Here is a tiny trained network, its code and every weight. The questions are about switching its units off for an input and a class, where a switched-off unit gives its printed mean instead of its output.

import numpy as np


def w(rows, s, z=0):
    codes = np.array(rows[::2]) - 128.0
    scale = np.full(codes.shape[1], s)
    scale[-1] = z or s
    return codes * scale


def f(y):
    return y / 2 * (1 + np.tanh(0.7978845608 * (y + 0.044715 * y**3)))


def log_softmax(a):
    a = a - a.max(-1, keepdims=True)
    return a - np.log(np.exp(a).sum(-1, keepdims=True))


def net(x, mask):
    res = np.array(x, float).reshape(1, 8) / 4 @ E
    y = f(res @ A[0][:, :-1].T + A[0][:, -1])
    res = res + np.where(mask, y, B[0][:, -1]) @ B[0][:, :-1]
    return log_softmax(res[-1] @ U[:, :-1].T + U[:, -1])


A, B = {}, {}
E = w([
[161,199,62,7,214],'x0',
[143,106,175,62,255],'x1',
[180,182,38,111,53],'x2',
[13,146,141,160,200],'x3',
[213,35,50,172,167],'x4',
[194,217,161,178,121],'x5',
[139,59,113,71,20],'x6',
[138,174,48,228,169],'x7',
],0.0079)
A[0] = w([
[111,140,202,153,90,246],'n0',
[171,72,72,169,126,120],'n1',
[157,194,184,118,133,254],'n2',
[176,129,63,59,87,154],'n3',
[231,91,77,194,119,118],'n4',
[74,108,83,104,180,145],'n5',
[187,174,63,98,122,147],'n6',
[122,163,105,246,94,138],'n7',
[119,99,188,111,92,69],'n8',
[131,126,195,103,151,127],'n9',
[101,102,50,135,194,175],'n10',
[84,168,197,188,142,200],'n11',
[169,124,80,116,142,144],'n12',
[95,172,120,210,113,42],'n13',
[90,48,106,125,83,131],'n14',
[138,119,128,104,112,72],'n15',
],0.014,0.0056)
B[0] = w([
[77,47,65,115,149,233],'n0',
[146,151,190,181,123,198],'n1',
[155,93,2,89,152,223],'n2',
[123,143,114,86,35,224],'n3',
[196,187,201,217,98,231],'n4',
[129,170,220,64,214,203],'n5',
[167,141,113,102,80,217],'n6',
[93,163,88,196,133,239],'n7',
[93,63,132,132,142,184],'n8',
[164,71,86,77,139,191],'n9',
[142,184,175,134,172,225],'n10',
[144,123,34,135,193,245],'n11',
[155,184,180,113,91,180],'n12',
[42,183,51,172,143,189],'n13',
[54,59,242,161,120,209],'n14',
[104,112,120,100,85,136],'n15',
],0.009,0.012)
U = w([
[60,30,170,142,75,113],'0',
[62,162,54,197,125,191],'1',
[207,183,172,202,63,128],'2',
[140,60,64,71,140,44],'3',
[160,185,104,1,5,74],'4',
[140,160,138,61,204,65],'5',
[118,153,109,85,174,253],'6',
],0.01,0.0047)

Each question gives the input, the list of numbers given to net, and the class t.
The units are the neurons (one row each of A and B). Each row of codes is followed by its name. A weight is (code - 128) times the scale printed after its matrix; where a second scale follows, it is the last column's (A, B and U).
mask holds one flag per neuron, in row order. A switched-off neuron (its flag False) gives its mean, the last column of its row in B, instead of its output. The means were averaged over made-up inputs and are rounded, as every weight is.
A unit's drop is (log p(t) with every unit on - log p(t) with that unit switched off) / (log p(t) with every unit on - log p(t) with every unit switched off).
The circuit of an input: a set's keep is (log p(t) with only the set's units on - log p(t) with every unit switched off) / (log p(t) with every unit on - log p(t) with every unit switched off). Starting from the 12 units with the biggest drops (on a tie, the unit counted first), units are removed one at a time, each time the one whose removal leaves the highest keep (on an exact tie, the one counted first), for as long as the keep stays at least 0.8.
units of the circuit, in order: the units of the circuit, biggest drop first
unit that matters most: the unit with the biggest drop
top k neurons: the k neurons with the biggest drops, biggest first
drop of u: that unit's drop, to one decimal
input [-8,-5,-6,0,0,5,-1,-6], class 1: unit that matters most : n11
input [-6,-8,-6,-8,-1,7,3,-2], class 1: units of the circuit, in order : [n7 n0]
input [-7,6,-5,8,8,2,7,6], class 2: units of the circuit, in order : [n4 n1]
input [0,4,4,-4,-6,4,1,-7], class 3: units of the circuit, in order : [n2 n0]
input [4,1,-3,1,-8,-4,2,5], class 5: units of the circuit, in order : [n5 n7]
input [1,-6,-8,-1,-8,7,1,0], class 3: units of the circuit, in order : [n2 n0]
input [-1,4,6,-5,1,-8,3,0], class 4: top 2 neurons : [n3 n7]
input [8,-5,-8,6,7,-7,4,-5], class 5: top 2 neurons : [n5 n10]
input [0,3,1,8,-5,-6,8,3], class 0: top 2 neurons : [n14 n2]
input [4,3,-4,-4,5,0,4,-8], class 4: top 2 neurons : [n3 n0]
input [6,0,5,1,-2,-8,-7,8], class 5: top 2 neurons : [n5 n10]
input [-7,1,-2,-4,-1,6,2,-5], class 0: top 2 neurons : [n8 n6]
input [4,0,-8,-5,-1,6,-4,4], class 3: top 2 neurons : [n2 n5]
input [-3,8,-7,-7,2,-3,-6,-8], class 3: unit that matters most : n9
input [-8,-8,-1,2,7,2,5,8], class 2: top 3 neurons : [n4 n1 n2]
input [3,-3,0,-2,-1,-6,4,-8], class 0: drop of n14 : 0.8
input [4,-7,-4,-2,4,-7,1,-2], class 0: drop of n14 : 1.0
input [-3,3,-6,-1,-2,-1,-3,3], class 3: drop of n4 : 0.2
